Each row was made from one path, in order. Every step used is in the known rows, and no mark comes twice. Write each row's path.
Each row is shifted at random along 8 fixed directions that mean nothing.
Known rows:
tipon/gadup/bebe/veruk/lovo/zupa/sorit/migov: [  19   84  -43   50   67 -444   29 -327   16 -114 -164   20  -72  204
  -84  204   57    6   -9   48  175  102   98   92   61  156 -125  323
   55  138  292   23   49  -28  161  326  -83   66  368  109   84 -113
  107 -181   -2 -182  107  -64 -190 -239  -96  330]
bulirip/rilus/bebe/zupa/lovo/ditoba/likupam/tipon: [-184  180 -149   53  -36   92  -99 -132  104   47  182  234 -257  125
  177  111   19 -114 -281   91   82 -100  -31  129  -95 -274  -90  157
 -140   -5  227  -32  -84   95  201    0   15 -209  -23  185   24  -38
 -162  -47  138  193 -173   71  -61  121  186  140]
gadup/bebe/veruk/tipon/likupam/migov: [ 160 -231 -172 -228  314 -389   75 -416  -86  300  -89 -398 -229  310
  -86  180  247   85  292   46  -14  -13  -77   51  325  243  -58 -101
   95  330  177  -38 -129   12  -81   43 -214  342  115   83  -75 -139
    7  164  -77  -95 -113 -156   75  -52  -56  124]
bulirip/likupam/tipon/gadup/bebe: [  93  -90 -242 -138   96  116  -58 -168    4  165  -43 -126  -38  208
  161    4  273 -101   42   20  -62 -289 -109   96  -35    2  131  -48
   84  166  171  -18 -315  -66 -193 -198 -169  210 -201   17  -88 -103
  -52  216  -13  324 -153   34   37    6   70   35]
lovo/ditoba/likupam/bulirip/rilus/bebe/veruk: [ -73   49  164   97   14 -314   46 -319   88  174  142 -312 -311   23
 -184   50   22  236  -87   59  110   76   39   54   13   66   13   30
  -49  224  109 -181   48  -25   60  -77  164  -37  212  224 -113 -230
  -21   69  -13 -367 -202  -36 -112 -265    5   44]
likupam/migov/rilus/bebe/veruk/gadup: [  85  151  -43  119   81  -53    6  -14  -53 -109  -45  128  188 -177
  167   75 -166   21   52  -63   -5   74   19   52   30 -107    9   58
   48  -22   54   53   42 -132   -4   16  -67  -54   16  -85  -39   14
  112   19 -119   76  108  -62  -24   48  110 -146]
gadup/bebe/zupa/veruk: [ 151  246 -115  108  124 -196 -110  159  101  -88    6  135  -29 -148
   -2   52 -340   22   27  -65  -33   76  156   35   70 -124 -185   -5
  -73    7   49  -52   84    5  201  223  -66 -135  174   42  -17  -87
  172  -14  -76  -62   65  -43  124  179  108   55]
zupa/sorit/migov/bebe/veruk/lovo/ditoba/likupam/bulirip: [ 181   24  -95   70  129 -374   97 -288  -95   55 -108 -363  -12  -99
 -202   29   36  226  123 -106  158  -44  107  -98 -101   38  183  116
  155  175  185 -169   14 -210  -53   22   23  151   27   89 -116 -139
  217  132   50 -183 -243  -49 -155 -274   19   13]
lovo/tipon/gadup/bebe: [  39  -93 -173  -29  166  -12  124 -247   40  197  -34 -232  -94  125
   35  224  241 -154  133   85  -19  -82 -202  215  141    0 -165  -50
  -49   -8  218  -22 -103  219 -127  -26 -150   95 -159   95 -147 -115
 -180  118  -82  212  -10 -186  158  120   82  -23]
sorit/migov/bulirip/rilus/zupa: [  -3    4 -337 -118    6   34    3   34  -89  107   58  235    0  357
  146  184  105 -140   44 -146 -235 -153 -120   76  117  -19   68 -363
  211  163  119  187 -300  -40 -124 -106 -212  173 -179 -184  110   37
  -45   93   60  365  -85  -85   89  118   23  181]
gadup/bebe/zupa/veruk/lovo/tipon: [ 164   49    8  119   84 -190   38 -145  -73   34  -99 -217  -87  -43
 -141   36  -15  -49   -2   10   37 -126   -1   72  -99 -147   38   99
  -20   67  412 -171  235 -133  -80  227  216  -22   52   74   42 -164
   88   17  245 -197 -196  -40 -216 -303  -30  222]
tipon/likupam/bulirip/rilus/bebe/zupa/lovo/ditoba: [-144  -98  -55  121 -196  105   60 -409 -142 -150  -75  279   94  227
  285  133  338 -315 -259  218  316 -244 -239  197 -265 -219   83  282
  -21 -197  324  -13  -27    4  169  165 -157  -74  229  184 -101  170
 -184 -258  316   -1   41   98 -387  -55 -187  363]
sorit/gadup/bebe/veruk/zupa/lovo/ditoba/likupam/bulirip/rilus: [ 108   66 -105   77  172 -406   68 -384  115  -66 -161 -214    2  -49
  -10  131  -54   67   37   82  174  119  125   48  -47   92 -141  190
  -30    2  244 -131  -56   83   60  140 -196   52  212  278 -130 -234
   -3   24 -140  -24  -32 -156  -71    2   74   17]
tipon/gadup/bebe/zupa/veruk/lovo/ditoba: [  78  244 -218   74  155 -120 -163   84  123  166  176 -115 -298  -21
 -154   -5 -304   74  -70  -75  -66 -117  148   65   34 -178 -162  -13
  -49  224  310 -157  -28  -15  138  137  203 -125 -124   99  137 -227
  152  147   30   82 -287   20  137   -8  279   93]
gadup/bebe/veruk/tipon/likupam/migov/bulirip/rilus/lovo/zupa/sorit: [ 119  154 -324   43   38 -248   23  -51 -221   27  123  408  -33  390
  180  141  -48 -250  -52 -124 -162 -135  -47  239  178 -128   61 -233
  135  198  387  250  -23 -213  139  213 -166   31  152 -193   77    2
  152  -80  226   71   -2 -136 -129  -24 -108  567]
likupam/migov/rilus/bebe/zupa: [  57  320   34  309  -70  134 -101  192   74 -153   57  197  199 -435
  131   35 -304  116 -163 -101   24   44   33   -5 -198 -338   67  144
  -36 -113  -43 -131  113 -134  -44  -63  170 -236  -70  -30  -40   39
  188   82  -48   43   -6   74  -22  -27  246 -227]
sorit/gadup/bebe/zupa/veruk/lovo/tipon/likupam/migov: [  42   20 -256  -62  195 -291  -46 -295   49  241    9 -173 -324  356
  -45  190   99  -45    8   41  -37 -121   12  166  165   63 -187   64
   -3  302  377  -39  -49   82   38  147  -34  105   37  107   70 -231
  -30   32    4   52 -163 -144  -26  -59   83  268]
lovo/tipon/likupam/migov/bulirip/rilus/bebe/veruk/zupa/sorit: [-144  221  -77  129   49 -126  -13 -235  111   58  207   70 -340   66
   34  272   15  -59 -135   21   24  140  -69  196  229 -200 -231   91
 -134   53  210   31  113   82  165  131  121 -184  135   26   19   19
  -74  -73  -30  -24  -77  -19   59   42  225  186]
bulirip/likupam/migov/rilus: [ -48  226  -28   89  -22   79 -147  284   32  -40  274  425    0   -3
  153  -35 -409   13 -196 -112 -217   27  131   70   72 -135  -66  -82
  -50   37  -35  191  -89  -11  140  -81   69 -195  -86 -162  167   87
   57   25 -131  205   45   -4  125  144  208  -63]
sorit/zupa/lovo/ditoba/likupam/bulirip/rilus/bebe: [ -90   92 -145  187 -179  143   -4 -206   -9  -33   34  186   43   32
  203   61  154 -179 -285   76  174 -308  -83  114 -385 -329  169  144
  -47 -141  293 -117  -67  -81   43  -60  -67 -116    9  214  -94  -84
  -80  -43  273  107 -226   60 -326  -59  -15  194]
migov/bulirip/rilus/lovo/zupa/sorit/gadup/bebe/veruk: [  58  116   58  189   23 -246  119 -362  163 -319 -375 -283  138 -256
    0  237  186  101   20   19  344  267  -82   10 -134    3  -53  402
  135 -107   95 -139   44   -2 -166  163   75   14  182  152 -197  -28
  -44   12 -120  -59   16    9  -45 -233  178 -100]
bebe/zupa/lovo/ditoba/likupam/migov: [  38   91 -366 -164   76  -79 -148   99   80  440  288  -89 -414  207
 -136   40 -109  161  -54 -106 -112 -319   96  -90  -31  -90   45 -195
   98  318  162 -239 -249   -6   76  -68   71  -28 -304  155   65 -229
  157  230  198   58 -473   21  128   82  152  167]
bebe/veruk/zupa/sorit/gadup: [ -50   38  -87    0   58  -95   79 -220   22 -174 -170  -36   25    2
   90  156   98  -96   26   90   98  120  -10   40   86   29 -196  297
  -29 -100  121   48  137   60    3  240  -64  -17  143   13   43  -19
  -81 -161  -48   44  125  -47 -107   10   43   49]
ditoba/lovo/zupa/sorit/migov/bulirip/likupam/tipon: [-111   66   19    0  -93 -228  -33 -273   84   13   40  -38 -258  262
  -77   97  258   81 -176  -20  111   18   52   10  -63   98   86  256
   81  206  133  -47  -93  -44   27  -12  173   57  114  110   78  -97
  -55  -69  103 -138 -196   85 -177 -329   10  295]
tipon/gadup/bebe/veruk/zupa/sorit/migov/rilus/lovo/ditoba/likupam: [ 135   86 -317  -16   68 -337   86 -150 -154  148   51  -37  -64  243
  -59  130   20   86   16 -136  -14 -191   41   32    3   -4  146  -65
  284  297  344   -5 -147 -268 -102   78   12  143  -35  -39   97 -258
  248  121  185    0 -290  -89 -183 -322   -1  316]
rilus/bebe/veruk/lovo: [  54   94  184  187   94 -192  120  -90  -57  -33  -34 -204  -33 -100
 -113  -13  -97  123    8  -20  -37  162   15  118  127   62  -80   38
  -80  133   82   97  325 -101 -177    4  226   -9   74 -130   17 -123
   24   55  -77 -101   70 -198 -117 -285   91 -122]
veruk/lovo/ditoba/bebe: [ -51 -301 -111 -104   21   80  170 -351 -275   46  -92  -10   33  299
   70  134  334 -197   36  117   92 -315 -181   94  -87  -31  151   94
   66  -99  341   95 -181  -32  -46    1 -143  162 -107   63   61   26
 -203  -61  264  186  -87  -69 -198  -47 -129  104]
rilus/zupa/veruk/lovo/ditoba: [  91  119 -115  109  124 -154  100   -5   40  211  122 -305 -220 -237
 -237   88 -164   -8   34   41  -27  -22  -49   51   37 -281 -201  -32
 -153  -34  334 -300  345   88   -9  237  202 -206  -94  172  -27 -181
   32  132  240 -179 -342  -95    9  -23  136  100]
likupam/bulirip/rilus/bebe: [-142  254  137  176 -196  138 -269  -50  252 -106   62   90 -131 -163
   40 -115   -5  122 -309  -39  183   -5  106  -57 -326 -214  204  154
  -40   80  -37 -161 -101 -185  125 -205  198 -152  135  156  -34  -55
   53   15  -22  -57 -233  321 -104 -147  154    4]
tipon/likupam/migov/rilus/zupa/veruk/lovo/bebe: [   4   35 -230   -5  152 -222   57 -110  -56  209  192   32 -228  349
  -21  245   45  -15    4  -95 -207   25  -90  228  306   22 -178 -179
   75  228  148  289 -110   38  -67  -62   46   63 -110 -203  111  -90
  -59   61 -116  268 -106 -264  131   22  245   98]
bulirip/likupam/tipon/gadup: [ -24  170   -6   46  240 -321  -12 -181  366   63   81 -275 -226 -276
 -114   93 -175  168   74  165   91  477   91   48  278  103 -513  210
 -309  -10  -87 -216  152  444  188  118 -128 -130  169  314 -225  -65
  -65   99 -393 -115   86  -69  325  238  255 -203]
sorit/migov/rilus/zupa: [  53  -48 -205 -113  179 -378  165 -189   95  191  -22 -273 -116  -57
 -160  309   29  158  232   36   42  236  -89  -84  226   57 -265  -70
   64   35    7 -212   28  286  -59  145 -150   78   51  213 -112  -86
   -7  134  -71 -188 -164 -133  186   98   46    5]
bulirip/rilus/zupa/lovo/ditoba/likupam/migov/bebe/veruk: [-115  -52 -159  -81   66  -46   -6 -276  -25   64   31    4 -212   75
   33  272  125   53  -31   99  215 -120 -115   -7  -41 -166  -35  252
   71  -17  194 -180 -205  115  149  113  -21  -67  -42  283  -28   83
 -114   30  153   -6 -243  102   65  110  140   12]
bulirip/likupam/migov/rilus/lovo/bebe/veruk: [ -14  142  -60  111  -99  128  -60  183 -241  -69  145  509  107  197
  215   -7 -220 -133 -217 -138 -194 -252  -29  166  -68 -198  206 -123
  115   94  213  269  -88 -253   28  -48   79 -119 -128 -291  177  148
   84    3  178  221   42  -47 -137  -71   19  116]
migov/bulirip/likupam/tipon/gadup/bebe/veruk/lovo/zupa/sorit: [ 256  233 -117  222  122 -168   59  -45  -73 -180  -91    2  222  -78
  112   -5  -87 -103   15 -127 -114   44   33  210   36  -27   32   56
   47   63  250  164   88 -218 -173   58    4   50  -45 -251  -57  -47
  155   64  -92  252  154 -167  -72 -163  155   53]
bulirip/rilus/zupa/sorit/gadup/bebe/veruk/tipon/likupam: [  48  227   87  251   44 -179   -8 -306  142 -245 -215 -196   38 -201
   33   70   84   99 -113   19  177  239   21   92  -67  -45  -17  348
  -22   87  144  -15  147 -215 -194   43  139   30  268  -10  -37 -121
   75   53 -168   50  -16   48 -188 -416  241  -35]
gadup/bebe/veruk/lovo/tipon/likupam/migov/bulirip/rilus/zupa: [ 113   23  124  201  167 -438  186 -391  -74 -113 -114  -94   69   41
  -14  247   21   -7   65   53   36  316  -94  256  234  126 -162  109
  -31   53  246   98  176   43  -71  175  -57   77  278  -31  -78   23
  -61  -32 -135 -106  215 -274  -65 -181   26   72]
bulirip/likupam/migov/rilus/lovo/zupa/veruk/bebe: [  -9   -6   -8 -102  206 -503  -20 -465  281   63 -111 -431 -372  -12
 -289  320  181  340   96   31  240  373   45 -138  104  154 -185  264
   78  130   -4 -165 -165  126   18   65  104   99  191  264  -62  -85
  -54  108 -227 -124 -292   28  217 -104  339  -86]
veruk/zupa/sorit/tipon/gimud: [-157   85  -30 -110   -6  -98 -132 -276  190   48  -65 -294 -353  179
 -101   27  381  125  -81  -36  139  143   20 -102   22   74   11  251
   69  299   25  -82  -56  -56  -90  -83  232  156   52   69   96 -119
  -41   42  -46   34 -333  247  -61 -333  180  159]
zupa/lovo/bebe/veruk/gadup: [  44  -63 -258 -226  215 -343    1 -287   53   95 -146 -181 -236  154
 -137  142   87   39  212   44  186   32   54  -88  100  114 -137   34
   99  107  160  -93 -150  106  226  241 -224  105  117  219  -75  -46
   55  -19   -1  -63 -102  -11  129  179   -8  141]
sorit/veruk/zupa/lovo/ditoba/likupam: [  52  -67 -103  -77   90 -330   56 -341  -24  -20 -189 -222  -40    5
 -155   97  129   66   76   85  254    5   95 -140 -135   51   29  259
   51  -27  233 -228  -28  -39   85  220 -116  111  163  285  -10  -90
   71  -43  173 -170 -210   22 -201 -129  -74  166]
bulirip/likupam/migov/rilus/zupa/lovo/ditoba/bebe/veruk: [  72   11 -467 -126  251  -91  124    7  -71  346  232   15 -223   88
   63  317 -158  -44  136    2 -175 -195 -166  123  261 -237 -255 -248
  -12   15  262  -63 -116  261   31   84 -200 -101 -309  111  -67  -47
  -59  262  117  215 -246 -238  306  412  214  -14]
gadup/bebe/zupa/veruk/lovo/ditoba/likupam/bulirip/rilus: [ 277   91 -255  112  150 -245   50 -112 -115 -163 -147  166  282  -17
  132   82 -181 -149   76  -61  -28  -88   78  111 -124  -82   62  -78
   54 -105  334   54 -144 -150   55  127 -392   61   68   -9  -98  -58
  131   16   30  252   77 -192  -93  146   -5  105]
bulirip/rilus/zupa/veruk: [ 117  158   13   84   16 -211  -51  -65  109 -207 -211  -10  110 -217
  -27   84    5   76   43  -34  142  212   34  -67 -119  -45   35  110
   60  -44   -2 -112   26 -141   -2  112 -100   -4  230   61 -111   32
  148   21  -30  -59  -25   87  -30  -92   65   27]
rilus/bebe/veruk/zupa/lovo/ditoba/likupam: [-100   84   17   53  109 -287   77 -266   45   19   76  -72 -281  102
 -107  177   11   68  -47   79  104  172   59  100  162   52 -235  163
 -126   42  114   64   99   87  137  123   76  -70  178   98   31 -133
 -100 -106  -41  -50    8 -161  -26  -12  155   41]
bebe/veruk/zupa/lovo/ditoba/likupam/migov/bulirip/rilus: [ 152  -53   74   68  136 -411  152 -320  -54   76  -71 -427  -40 -105
 -201  127   16  257  108   -4  127  107   20  -48   -8  116   44  124
  110  100  186 -221   49  -66 -158   81  143   97   32  158  -69 -110
   95  141   25 -264 -198 -105  -90 -326   53  -32]
gadup/bebe/zupa/sorit/migov/bulirip/likupam/tipon/gimud: [  52   78  -85   -9   37 -181  -85 -277   71 -188 -237  -10   48   99
  137  108  267    8   17  -49  183   98  -22   -9  -38   57   68  286
  144  140   48  -58 -147  -70  -14   32 -159  186  193   50 -125   81
   31   11  -90   54   26  170  -55 -128   42  136]
lovo/tipon/likupam/bulirip/rilus/zupa/sorit/gadup/bebe: [ -40  253 -225   88    8 -112  -93 -234  358  175   99 -190 -337   87
    7  140  185   10 -175  -28   22   27  -23  144  -15 -106  -95  -20
  -37  220  141  -96 -118   49  -56 -154   35  -28   31  129 -143 -309
  -52  148 -142  168 -309    2   69  -41  287  171]
bebe/zupa/sorit/veruk: [ -67  135  -17  -10   37 -206  -52  -88  140 -101  -68  -35 -155   46
  -33  100    1   90  -40   -6   66  211   90  -29  121   80 -193  216
  -11  107  -32   23   87   50   96  151   42  -33  213   34   80  -50
  -11  -97 -102  -84   11   20  -14  -54   91   75]

Write each row's path:
[ 166   33 -302  -40   58 -274   -1 -226    5  104 -118  -64   30  297
   65   44  235  -77   25  -99  -31  -27  -19   63  -44  126  116 -230
  150  230  152   81 -203  -90 -112  -96 -296  275   19  -48 -129  -76
   96  125  -21  246 -124 -134  -87  -94  -43  290] => sorit/zupa/lovo/tipon/likupam/bulirip/rilus
[ -80   70 -109  124   61  215 -142 -269  121 -118 -140 -178  -81 -141
  109   98  138  -87 -124  123  210 -144  -63   67 -167 -287  -90  441
  -90  -78  289 -218  -34    1  -61  114  174  -44  -47  182   57  -33
 -104   15    4  206 -176  212  -73  -89  294  -83] => sorit/gadup/bebe/zupa/veruk/tipon/likupam
[  27   -4  118  206   53 -315  114 -491  -97   20  -98 -290  -88  161
  -32  157  280   59  -75   31  131   84 -120  193   46   43   27  200
   32  229  303   36  150 -139 -175   17  191  156  188    2    2  -50
  -90   18   27  -88 -119 -106 -297 -526   77  145] => sorit/tipon/likupam/migov/bulirip/rilus/bebe/zupa/veruk/lovo/ditoba
[ -16   25 -232   47   26  -75   32 -168  -11   78  156  158 -111  212
  122   60  -52 -196 -123  101   20 -231   43  179  -44 -107 -120   54
  -82  -49  324  -20  -60  117  214  141 -113 -108   40  193   -7 -229
 -104 -153  123   46  -38 -124 -123  192  -27  261] => veruk/gadup/bebe/zupa/lovo/ditoba/likupam/bulirip
[ 183  -66  -85  110  124 -173  221 -423  -84  -56 -268 -273  221  -61
  148  245  364  -70  119   65   72   18 -234  173   14  -34   27  250
   79  -24  267   -6   94 -117 -418    4 -108  196   64    4 -149 -111
  -47  133  -35   85  -67 -139 -219 -334   67   -1] => bulirip/likupam/migov/rilus/zupa/sorit/veruk/tipon/gadup/bebe
[ -53   51  -85   79  113 -418   78 -415   76  235  106 -281 -379  331
  -79  169  197   98  -73   49   14  121  -62  225  227  128 -197  -34
  -67  352  206   26   35  132   -9  -41   28  107  190  142  -64 -258
 -156   93  -75  -62 -193 -208  -64 -237   99  202] => sorit/tipon/likupam/bulirip/rilus/lovo/ditoba/bebe/zupa/veruk
[ 156  -29 -351 -123  222 -153  -13 -215  -93  137  -31  -45 -106  299
   94   85   83 -210   74   45  -87 -225  -45  169   94  -32  -74  -22
   19  158  447   24 -154  -12   36  151 -226  128  -69   31   24  -89
  -32   81  117  277 -109  -94  -14   77   45  260] => bulirip/likupam/tipon/gadup/bebe/zupa/veruk/lovo/ditoba
[ 128  145 -312   65  122 -181  -81 -148  -24  -62 -105   83   69    7
  162  111  -37  -43    1  -28   96  -30    6   52  -21 -170  -42  151
  102   97  258  -83  -34  -88   41  198 -114   41   83   77  -13  -49
  139   36   37   89 -129   29  -87  -31  115  163] => sorit/gadup/bebe/zupa/veruk/tipon/likupam/migov/rilus/lovo
[ -36  138 -451   41   73   25   42  -63  -58  102  118  354 -114  245
  172  251  -88 -409  -88   82  -86 -288  -93  275   90 -314 -273   26
 -136  -77  569   21   84  203  206  354 -232 -167  -65   86  113  -61
  -44 -123  262  210   -8 -131  -68  247  -37  430] => veruk/lovo/tipon/gadup/bebe/zupa/sorit/migov
[  -3  104 -251  -54  114 -406   43 -276   17  200    9 -195 -349  364
 -159  127  211   28   29  -41  -26   64   -8  103  213  132 -109  -37
   69  406  253   66   83  -47   -9  110   16  156  141    5   57 -245
   69   19   69  -57 -191 -127 -106 -280    2  370] => rilus/lovo/bebe/zupa/sorit/veruk/tipon/gadup
[-126  236    9  215   36 -118   48  -56   26 -239   64  219  -15  -69
   34  105 -277  -77 -197   56   22  188  131  142   64 -108 -299  341
 -213 -157  214  133  227   97  203  249   57 -251  126   -4  177   -4
  -88 -212  -26  110  154 -135 -129   35  177    6] => bebe/zupa/sorit/veruk/lovo/ditoba/likupam
[ -16   81 -109  112  -40  -77   57  -53  -62   21  122  152  -89  233
   85   94  -28 -116 -111  -39  -93 -161   17  173   93  -69  -70   25
   42  113  241  129  100  -51   -1  134  142  -36   91  -72  165 -199
  -21 -148   77  -68   -5  -89 -176 -143  -31  297] => veruk/gadup/bebe/zupa/sorit/migov/bulirip
[  -3  -60 -162  -82   23 -282   30 -349   54   55 -170 -183 -157  114
  -81  219  261  139   69   28  286   -9  -86 -116  -67   16   10   96
  189  141  116 -228 -103   52  -10  136  -70  149  160  281 -100   -8
   27   43  129 -224 -252  109  -55 -154  -45  201] => sorit/migov/bulirip/rilus/bebe/zupa/lovo
[ -34  163    9   87   87 -441    0 -468  295   11 -153 -436 -322 -109
 -241  190  181  174  -52  109  321  269   25  -13  -36  -22 -164  388
  -44  154  290 -325  137   54   12  216  167   -4  327  410  -61 -268
   30   68   -2 -320 -357  111  -96 -400  136  208] => bulirip/rilus/lovo/zupa/sorit/veruk/tipon/gadup/bebe
[-122   72   98  110   33 -128   -2 -466  216 -132 -229 -368 -191   -4
  -53  217  377  150 -101  100  342  136  -53   83  -80   85  -96  597
   12   85  144 -153  -71   67 -131   18  226   56   83  241  -26 -164
 -159   11 -130   10  -99   79  -72 -365  239  -80] => ditoba/lovo/zupa/sorit/tipon/gadup/bebe/veruk
[ -98 -108  -77  -89  109 -317  100 -407    7   55  -65 -205 -284  417
  -50  175  258    2  -12  131   81   38  -41  158  256  233 -277  278
   30  252  245  114   58  140  -23  204   65  133  220  102  151 -230
 -179 -130  -37 -123  -47 -111 -141 -250  -26  262] => tipon/gadup/bebe/zupa/sorit/veruk/lovo
[ -63   64    7   -2   -8  -78 -205 -302   23 -266 -113  135  -62  163
  154  -59  154  -56 -151   70  249   18  102   30  -79   18   42  438
   57  112  170    2 -143 -110  214  177   65   48  257  119   97   83
  -26 -195    8  -25    5  277 -158 -144   44  236] => migov/bulirip/likupam/tipon/gadup/bebe/veruk/zupa/lovo
[  -8   66  -62    8  151 -386   30 -409  188  -24  -30 -109 -186  257
   37  208  239   22   21   28   28  301   56  167  299  260 -264  201
  -42  190   30  193  -76  131    2    2 -113  178  282   25  -17 -163
 -146  -65 -359   88  103 -134   59  -65  173  128] => veruk/zupa/sorit/migov/bulirip/likupam/tipon/gadup/bebe
[ -11  175 -168  153  -19   35  -65 -281  150  -38  -76  -88  -51  -92
  147   81  204 -152 -128   69  123  -85  -93  138 -154 -292    8  216
  -71   15  343 -200   63  -73  -53   40  -28  -49  120  219  -81 -194
  -35   45   87   28 -283  143 -199 -145   84  213] => likupam/bulirip/rilus/zupa/sorit/veruk/tipon/gadup/bebe
[-159  275   15   31  -81 -236 -215 -136  358 -164   90  144 -253  -40
  -51  136   35  291 -171  -76  222  362  186 -131  -32   51  -30  280
   82  109 -241  -65 -243  -29  250  -59   44  -93  280  167  -30  -14
   57  -93 -221  -84 -131  247  133    6  279   32] => ditoba/likupam/migov/bulirip/rilus/zupa/sorit
